Rows and roughly how far along a hidden order each lies, from 0 to 15:
(in the rows, 128 means zero)
[117 120  83 129 151 126 146  92 124 116 101 155 132 129 134 142 140 148
 134 126 124 133 118 107  94 112 139 118 129 110 142 170 175 130 140 126
 105 109 112 113 110 141 181 105 139 113 114 165 114  82 154 128 130 108
  26 114 123 130 117 123 137 158 103  96 135 139  91 151 128 157 188 135
 120 112 128 136 126 193 127 134 157 120 106]	1
[119 131 131 128 141 131 128 134 143 128 112 136 133 121 145 126 119 125
 151 134 130 127 135 123 133 126 132 122 118 138 137 133 122 122 143 142
 132 135 151 132 122 130 118 119 134 119 138 119 102 147 135 125 121 124
 120 126 125 122 125 122 147 139 124 129 131 125 118 123 121 133 143 115
 127 128 129 132 121 123 128 135 118 107 116]	8
[137 114  92 112 117 116 145  66  80 111 175 101 106 150  76 151 155 162
  88 106 121 133 100 116  51 122 123 127 166  78 109 160 190 139 113 104
 102  89  23  96 132 135 222 128 122 134  71 206 180  14 141 135 153 125
  75 115 136 147 122 146  74 131 114  98 128 144 135 165 155 146 146 184
 121 106 135 137 144 188 119 106 186 179 175]	0
[124 131 144 123 130 127 125 140 124 128 134 112 122 127 126 125 123 116
 140 127 130 123 133 131 132 131 127 122 119 136 126 120 112 124 132 134
 139 133 130 132 137 123 113 133 125 130 129 125 120 141 130 127 128 133
 162 128 128 126 133 128 123 127 135 136 129 126 139 123 126 126 120 121
 125 130 132 132 125 106 124 129 113 119 143]	9
[151 119 126 116  99 122 125  94  93 123 191 100 113 145  76 136 148 151
  78 112 124 131 108 133  88 128 114 140 164  95 101 128 157 142  99 101
 120 105  54 112 141 125 180 144 117 144  88 166 191  57 117 134 145 139
 145 127 139 145 126 146  81 108 134 120 121 134 145 141 152 121 104 171
 130 124 130 127 146 147 123 102 161 183 181]	8
[159 134 177 129  74 136  72 124 149 145 203 134 159 118 117 121 117 167
  93 147 130 137 134 145 155 134 114 182 176 127  86 105 121 130  76 122
 104 124 186 132 112 133 140 134 132 137 128  86 177 138  91 127 118 142
 163 141 138 118  92 150 155 104 146 146 113 110 140  89 144  67 119 152
 166 162 129 126 150  96 111  79 156 160 156]	14
[129 114 212 114 153 167  38 126 191 134 213 153 198  80 161 104  87 252
 185 196 130 138 163 114  83  75 119 181 105 158 104 184 136 133  82 162
  89 109 255 116  80 171 241  52 177  76 111  74  50 144 155 102  97 123
   1 134 124  93  13 141 255 174 114 106 142  91  66  25 116  87 219 109
 130 145 131 152 120 159 116  81 155  78 193]	5
[110 138 130 124 141 122 146 144 121 125  93 116 114 132 140 130 120  90
 158 119 131 120 132 126 140 139 132 104 113 139 141 117 112 115 161 144
 146 142 121 136 139 121  85 135 121 132 137 128 113 147 133 128 129 127
 167 121 125 127 151 121 110 129 129 140 127 131 145 145 121 142 123 119
 125 123 133 132 120 105 127 145 101 107 112]	6
[133 105 180  94 134 130 125 121  70 108 213  45  91 144  60 120 131 160
 119 113 125 118 122 133  28 110 106 110  97 119 101 133 127 145 112 117
 152 111  23 108 170 122 196 130 120 128  71 179 133  63 149 127 154 152
 114 128 140 146 119 144  92 117 142 121 137 127 164 112 144 136  91 161
  89 103 136 136 129 123 133 115 126 161 255]	7
[111 142 139 118 134 122 136 141 122 128 110 112 119 128 140 132 113  98
 168 125 133 120 138 124 151 143 131 111 131 138 130 117 119 107 162 153
 140 145 136 136 132 123  86 134 122 132 134 124 115 147 133 126 126 130
 174 118 128 122 140 129 108 129 127 146 123 127 153 143 130 130 128 125
 135 132 141 141 124  96 113 129 109 104 131]	2
[133 120 138 128 130 129 139 144 112 124 130 107 108 137 113 119 134 116
 111 119 126 124 127 138 115 126 122 117 100 134 131 114 111 141 118 116
 151 132  98 131 149 117 120 138 119 134 128 134 128 133 125 130 136 139
 159 138 130 137 146 123 108 115 141 132 132 129 141 120 125 135  87 121
 109 119 123 117 125 112 143 140 103 137 147]	15
[127 139  80 125 109 108 152  93 101 123 120 123 113 145 116 153 139 105
 111 105 128 129 111 119 132 148 132 119 182  96 125 128 161 114 150 124
 113 119  74 121 129 123 125 146 115 143 109 165 176  83 122 137 139 121
 176 114 131 138 150 137  66 122 118 126 117 143 149 182 148 137 135 162
 146 127 138 137 139 144 109 121 157 151 118]	0

Next part:
[171 110 163 129 100 155  48 119 122 125 255 147 163 117 117 107  68]	10
[155 122 140 113 109 138 124 127 119 115 178 145 148 114 123 110 128]	5
[103 133 145 107 125 135 173 128 131 113  94 165 132 115 123 130 121]	4
[142 131 146 119 108 141 104 127 120 128 185 142 149 116 120 109 121]	7
[ 69 159 135 134 137 126 169 135 131 137  94 152 115 125 124 134 173]	7
[ 67 241 148 161 100 134  89 134 126 200 241 132 129 133 116 102 166]	15
[139 120 154 114 110 141 103 125 124 117 168 153 148 114 120 113 114]	6
[ 41 195 152 146 123 135 139 129 135 160 142 160 124 125 120 121 139]	10
[ 83 148 146 120 121 131 161 130 127 124 105 164 128 126 123 124 135]	5
[ 63 208 145 152 126 129 139 133 133 169 147 135 116 128 121 124 168]	11
[ 71 180 158 135 115 138 129 129 130 154 172 156 132 120 120 114 133]	9
[109 108 137  90 129 135 191 131 125  85  58 168 133 110 128 132 125]	1
[154 146 142 122 106 135 100 133 110 138 222 124 144 119 121 103 161]	8
[ 46 161 150 160 143 137 140 126 150 149 113 156 115 131 122 138 132]	9
[ 57 188 162 144 115 141 126 127 135 159 166 162 132 120 119 115 123]	10
[146 115 149 116 107 143 111 124 124 121 181 152 145 113 120 110 108]	6
[ 99 160 152 128 112 139 134 129 124 141 169 154 135 117 119 114 138]	8
[ 16 237 151 200 106 143  69 122 157 225 225 150 123 137 117 114 104]	15
[ 88  96 137 103 140 129 192 131 133  91  38 172 124 117 126 142 130]	2
[129 148 153 126 108 143 105 128 124 135 194 149 142 116 120 107 132]	8
[125 138 151 121 111 142 112 127 126 129 177 152 145 114 120 111 125]	7
[117  96 153 107 116 145 152 121 135  96 110 182 146 108 122 123  74]	3
[ 44 138 145 155 152 134 154 127 155 135  81 162 111 132 125 151 136]	8
[159 112 130  90 114 130 154 131 109  92 130 146 144 112 124 115 145]	2
[ 13 188 157 190 127 144 107 122 158 184 163 161 120 133 119 130 104]	13
[120 129 147 106 112 138 151 128 122 115 128 159 139 109 123 116 126]	4
[ 64 186 155 139 113 136 133 130 129 157 157 158 129 120 119 116 138]	9
[ 38 128 148 167 155 138 154 123 166 138  62 170 111 132 126 153 112]	8
[ 57 141 122 153 153 129 162 130 148 133  78 157 109 132 126 150 149]	7
[ 89 182 155 144 110 144 113 130 126 158 198 152 136 120 117 112 134]	10
[ 48 147 147 148 138 131 150 128 147 142 107 161 116 130 124 141 129]	8
[105  43 140  79 166 127 236 131 135  38   1 180 120 114 133 164 118]	0
[192 101 149  94 105 143  90 125 105 104 232 131 159 114 121 105 109]	6
[ 87 167 156 128 114 138 136 129 128 134 155 164 133 117 120 118 130]	8
[134 123 142 100 113 133 148 130 119 108 126 152 143 112 123 118 135]	4
[ 53 201 160 156 110 144 101 127 138 177 209 160 133 122 117 104 121]	13
[ 27 198 154 175 133 139 118 126 150 183 153 155 118 133 119 129 130]	13
[ 64 174 152 137 119 138 146 128 132 142 136 166 128 118 120 119 121]	8
[ 26 165 148 190 145 139 129 124 166 175 105 165 110 139 124 144 126]	12
[206  83 130  75 112 138 127 123 104  76 155 144 158 109 125 111  97]	1
[ 35 214 149 173 127 134 119 128 143 184 155 143 117 130 120 126 147]	13
[191 113 163 115 101 149  48 122 110 124 255 136 163 119 118  98  74]	10
[217  82 154  80 109 144  81 122  93  97 246 138 165 114 120 105  74]	5
[ 44 163 159 178 140 141 127 123 164 160 128 169 120 133 121 139 111]	11
[141 116 141  99 112 136 157 128 121 105 123 159 143 112 124 118 123]	3
[198  96 150  92 104 145  84 124 101 108 242 133 158 114 122 105  91]	6
[ 83 152 143 118 125 132 169 131 127 131 100 167 128 118 123 126 140]	5
[ 73 189 158 144 109 139 125 128 131 152 163 161 135 121 119 117 127]	10
[ 20 164 152 189 143 136 120 124 162 180 122 156 112 139 124 143 128]	13
[ 61 150 151 144 140 136 151 128 146 132  99 162 117 127 124 139 129]	8
[ 59 132 136 143 153 129 172 130 152 129  48 158 108 133 127 153 148]	6
[ 86 143 143 116 129 131 167 131 130 120  92 162 126 121 124 132 141]	5
[125 132 138 101 117 131 153 132 115 113 119 153 141 115 124 116 143]	4
[118 146 156 128 108 145 102 126 130 142 198 156 145 117 119 112 113]	8
[102 119 139  98 123 131 186 130 123  95  71 166 130 112 126 131 127]	2
[126 101 142  96 115 135 161 126 124  91 101 162 141 107 124 120 107]	2
[147  96 129  78 118 128 184 131 111  83  95 151 144 108 127 122 128]	0
[111 156 152 117 112 137 137 129 125 129 162 154 136 115 120 112 125]	7
[153 108 131  82 112 130 157 130 114  93 118 149 143 110 125 117 137]	2
[132 139 163 116 105 139 120 128 121 127 180 151 143 112 120 112 131]	7
[155 122 154 136 107 154  72 121 125 131 232 147 156 117 118 108  91]	9
[ 82 127 140 118 138 128 174 130 137 108  82 171 123 121 125 141 132]	4
[ 52 132 144 148 153 134 155 127 155 134  72 166 114 132 124 150 128]	7
[ 75 199 154 139 105 140  93 130 128 172 226 149 136 124 116  94 141]	12
[189 104 129  89 109 133 112 129 101  96 187 132 156 113 123 107 128]	4
[ 64 186 159 149 113 140 120 127 132 156 184 156 132 122 117 111 128]	10
[102 156 168 166  98 163  50 118 152 169 254 162 153 123 114 102  68]	13
